Rows and roughly how far along a hidden order each lies, from 0 to 12:
In the rows, 128 means zero.
[124 129 124 127 117 124 150 140 143 144 128 147 122  87 163 156  83 126
 122 136 107  90 151  52 117 109 136 143 136 169 135 114 125 142 170 133
 132 123  94 126 123 115 114 125 163 153 110 120 116 144 135 120 135 135
 100 142 122  86 131 137 129 129 120 115 117 120 129 131 119 117 122 131
 119 147 122 128 138 157  98 104 127] : 6
[129 158 122 121 130 139 122 112  61 163 112 144 102 105 254 164  84 117
 112 129 101 154  76 134 137  89 177 151 126 160 141 111 127 141 164 153
 149 156  90  77 128 114 136 122 132 197 165 167 108  93 225 112 144 116
 227 156 103 109 122 136 122 110  94 120 127 142 138 127  16 141 117 144
  88 164 115 144 130 188 114 100 128] : 0
[124 107 100 134 117 120 139 141 199 118 139 135 147 113  87 117 143 134
 134  97  93  95 194  36 119 127 131 127 135 132 125 140 126 145 142 134
 118 113 155 170 134 119  97 153 208 108 100 129 123 146  76 126 132 135
  56 128 145 106 128 128 134 141 161 113 113 112 137 134 188 113 121 110
 154 132 131 118 134 100  83 111 125] : 8
[127 153 130 121 126 136 136 129  93 171 119 144 108  91 243 184  52 121
 111 142 105 134  92 117 128  90 169 153 130 157 138 109 127 140 155 141
 141 149  88  99 122 115 136 113 125 189 137 138 102 105 207 112 144 124
 204 150 103  95 127 138 123 114  79 119 120 137 133 128  43 136 118 153
  96 156 118 142 133 185 115 101 127] : 2
[123 144 137 127 121 121 152 129  99 155 125 153 108  95 223 179  66 125
 116 131 115  93 125 102 111  92 161 156 136 165 158 115 124 138 178 131
 137 128  76 107 127 112 122 112 147 168 134 141 113 133 169 114 140 134
 185 156 108  73 134 130 127 118  84 116 121 133 126 124  66 124 116 140
 101 160 118 141 135 181 101 101 129] : 4
[124 148 133 121 117 138 141 134  85 151 125 148 109  65 215 154  65 122
 113 160 104 119  95 127 121  98 161 152 134 166 167 115 126 143 168 128
 148 137  79 111 123 114 138 114 126 182 132  13 106 115 190 114 144 127
 174 149  99  87 133 141 122 120  72 117 120 129 130 130  56 129 120 156
  98 139 117 137 139 180 110 102 127] : 3
[125 112  87 137 111 117 141 156 199  93 143 138 142 135  81 129 136 135
 142  82  88  88 193  47 122 136 133 126 133 131 120 142 125 137 103 137
 121 107 162 188 140 122 117 157 187 101  93 123 106 144  42 141 135 136
  20 124 133 123 131 132 131 142 150 104 108  97 137 138 194 119 122 102
 156 112 132 111 133  94  87 128 123] : 8
[128 146 111 119 123 137 146 125  85 133 119 147 109 102 225 151  80 122
 113 123  92 137 110 105 131  82 157 149 128 161 123 116 126 137 161 141
 143 136  84 103 118 116 129 116 148 165 129 148 104 127 163 107 138 121
 186 156 114  97 117 138 128 117 107 121 122 128 134 132  55 133 118 135
 105 166 117 130 127 187 111 110 128] : 3
[127 106  85 136 121 117 151 145 203 112 136 147 148 153  92 126 159 131
 136  68 131  91 208  35 123 120 126 138 133 140  96 139 124 136 135 155
 120 104 148 163 135 120 101 148 239 103  88 167 116 163  60 124 126 129
  50 136 154 126 120 127 140 134 149 112 117 105 139 132 167 113 118  81
 152 163 127 113 126 101  78 110 127] : 7
[122 101  96 147 116  99 145 146 238 104 146 144 149 162  67 122 184 137
 146  79 103  50 240  17 105 153 132 127 139 119 137 146 124 129 146 123
 111 106 166 185 141 121  92 154 216  90  90 136 119 178  41 132 133 142
  79 123 140 109 128 125 137 142 158 109 110 103 133 130 212 107 114  85
 168 130 138 113 139  93  89 119 126] : 10
[123 127 115 132 123 121 164 136 136 137 129 154 120 129 174 166 100 127
 121 119 117  80 147  75 110  91 144 148 137 157 141 121 124 133 187 136
 131 116  91 127 127 114 112 119 172 147 119 145 121 165 135 112 133 136
 157 157 127  80 128 134 131 123 110 114 119 121 125 125  88 115 115 114
 115 168 117 133 136 153  98  96 129] : 5
[128 124  99 124 114 139 141 150 157 122 135 133 137  71 122 120 125 129
 125 109  89 122 171  59 134 131 152 137 130 137 118 139 125 150 131 117
 127 114 122 159 121 118 120 149 180 131  91  99 111 123 116 130 136 128
  93 129 129 113 124 135 129 133 143 116 114 110 137 142 163 123 129 123
 137 121 122 117 131 126  89 126 124] : 7
[127 164 137 118 128 135 118 110  51 177 111 146 100 101 255 178  61 116
 113 141  96 182  58 152 134  85 182 146 129 168 159 104 127 140 151 157
 150 165  97  87 131 112 145 124 105 198 185 162 102  89 202 107 149 121
 212 156  83  99 132 138 119 108  79 123 124 152 138 124  36 142 118 155
  86 161 116 153 136 179 130  93 128] : 0
[127 132 114 122 129 133 153 132 119 145 124 152 115  94 176 151  83 124
 114 119 117 101 153  83 127  93 150 154 132 150 128 120 126 142 178 127
 139 114  87 129 114 115 118 121 158 152 115 138 115 138 156 108 133 126
 160 153 129  90 119 137 130 122 119 116 118 126 129 135  88 120 122 129
 110 169 118 128 132 169  91 114 128] : 5
[127 155 130 122 126 130 123 114  72 172 114 143  97 101 250 171  68 119
 113 136 110 143  76 149 127  87 171 149 129 167 149 111 125 140 169 152
 149 159  85  80 132 109 134 118 121 187 167 167 113 103 204 109 145 124
 219 155  85  94 130 137 121 114  82 121 125 147 136 125  35 142 116 142
  98 160 118 150 136 168 127 100 127] : 1
[126 158 120 119 129 137 125 116  68 164 113 149 104  98 255 177  77 119
 114 135 106 152  75 147 134  90 178 148 128 165 155 107 126 144 162 149
 145 151  94  91 128 114 137 127 139 188 166 162 105 100 197 109 145 121
 219 153  96  99 126 136 124 110  82 122 124 147 137 127  33 140 118 147
  91 160 121 141 133 180 137  99 128] : 1
[124  87  87 147 107 114 140 154 233  92 144 132 153  97  37 107 155 139
 142 109 104  44 226   1 107 181 122 123 139 128 157 155 126 135 156  69
 117  89 177 205 129 126  97 161 223  85  63  76 112 160  49 162 126 139
  27 115 137 117 120 130 135 152 202 103 107  81 131 141 249 112 123 103
 170  98 136 102 149  78  80 150 123] : 12
[125 137 123 128 124 128 149 128  99 151 124 153 110  87 244 169  75 123
 115 131 117 114 137 111 118  92 158 155 134 159 141 116 125 140 170 134
 138 128  80 114 121 112 121 114 156 168 133 148 112 142 177 110 136 128
 161 155 116  89 126 136 128 120 107 119 121 131 128 125  59 121 118 133
  97 171 116 134 132 189 108  95 129] : 4
[124 136 119 127 124 118 156 131 110 138 125 156 118 126 175 160  78 126
 121 114 120  99 151  96 114  94 152 154 135 159 139 110 124 133 175 149
 130 120  83 107 127 114 119 113 148 156 121 150 114 163 140 110 133 132
 156 159 120  79 126 139 130 119 104 110 118 116 128 126  89 119 112 122
 114 173 119 133 133 166 103 106 129] : 5
[126 149 131 112 115 152 137 140  84 143 126 137 108  35 226 177  24 120
 106 164  94 142  99 101 134 105 182 149 130 159 162 120 127 149 167 113
 147 138 109 117 113 120 142 126 113 187 126  78 101  87 200 117 146 125
 163 146  95  86 128 145 120 121 123 118 115 125 130 140  71 133 131 171
 106 128 117 132 135 179 108 114 125] : 4
[131 156 108 115 142 150 124 112  63 159  98 134 109  87 225 180  79 117
 111 120 103 187  81 131 146  85 170 148 123 160 130 116 129 145 167 136
 145 150  83  87 114 113 129 125 146 186 153 152 110  93 205 108 137 112
 213 155 112 108 112 134 127 112 114 132 130 146 141 129  44 138 122 145
  94 166 119 145 125 171 119 107 126] : 1
[125  97  88 145 112 109 144 151 225  85 141 135 153 142  58 105 166 139
 145  78 102  40 232   1 108 153 115 125 136 111 135 156 125 133 161  96
 109  93 181 188 131 125  95 164 218  87  65 112 109 169  48 149 126 137
  58 114 139 120 116 126 137 148 193 107 109  94 132 141 243 107 121  91
 182 116 134 103 139  82  87 140 123] : 12
[125 151 138 123 126 131 135 116  72 186 118 149 104  75 254 197  55 121
 109 165 116 124  94 126 118  96 170 159 136 163 168 111 125 143 184 130
 143 145  78  93 126 110 116 114 152 198 153 138 120 125 221 114 138 130
 209 156 104  77 132 137 123 115  86 116 125 153 132 121  43 125 118 156
  88 158 115 152 143 172 110  85 129] : 2
[125 122 103 131 117 120 152 143 143 119 132 150 127 112 145 146  93 131
 129  98 102  89 164  69 119 107 136 146 134 144 125 133 125 136 150 142
 128 112 111 152 132 118 131 134 161 124 102 156 113 166  95 122 136 131
  90 143 134 101 132 131 132 128 123 113 115 108 131 132 142 117 122 102
 136 150 123 120 130 136  96 108 127] : 6
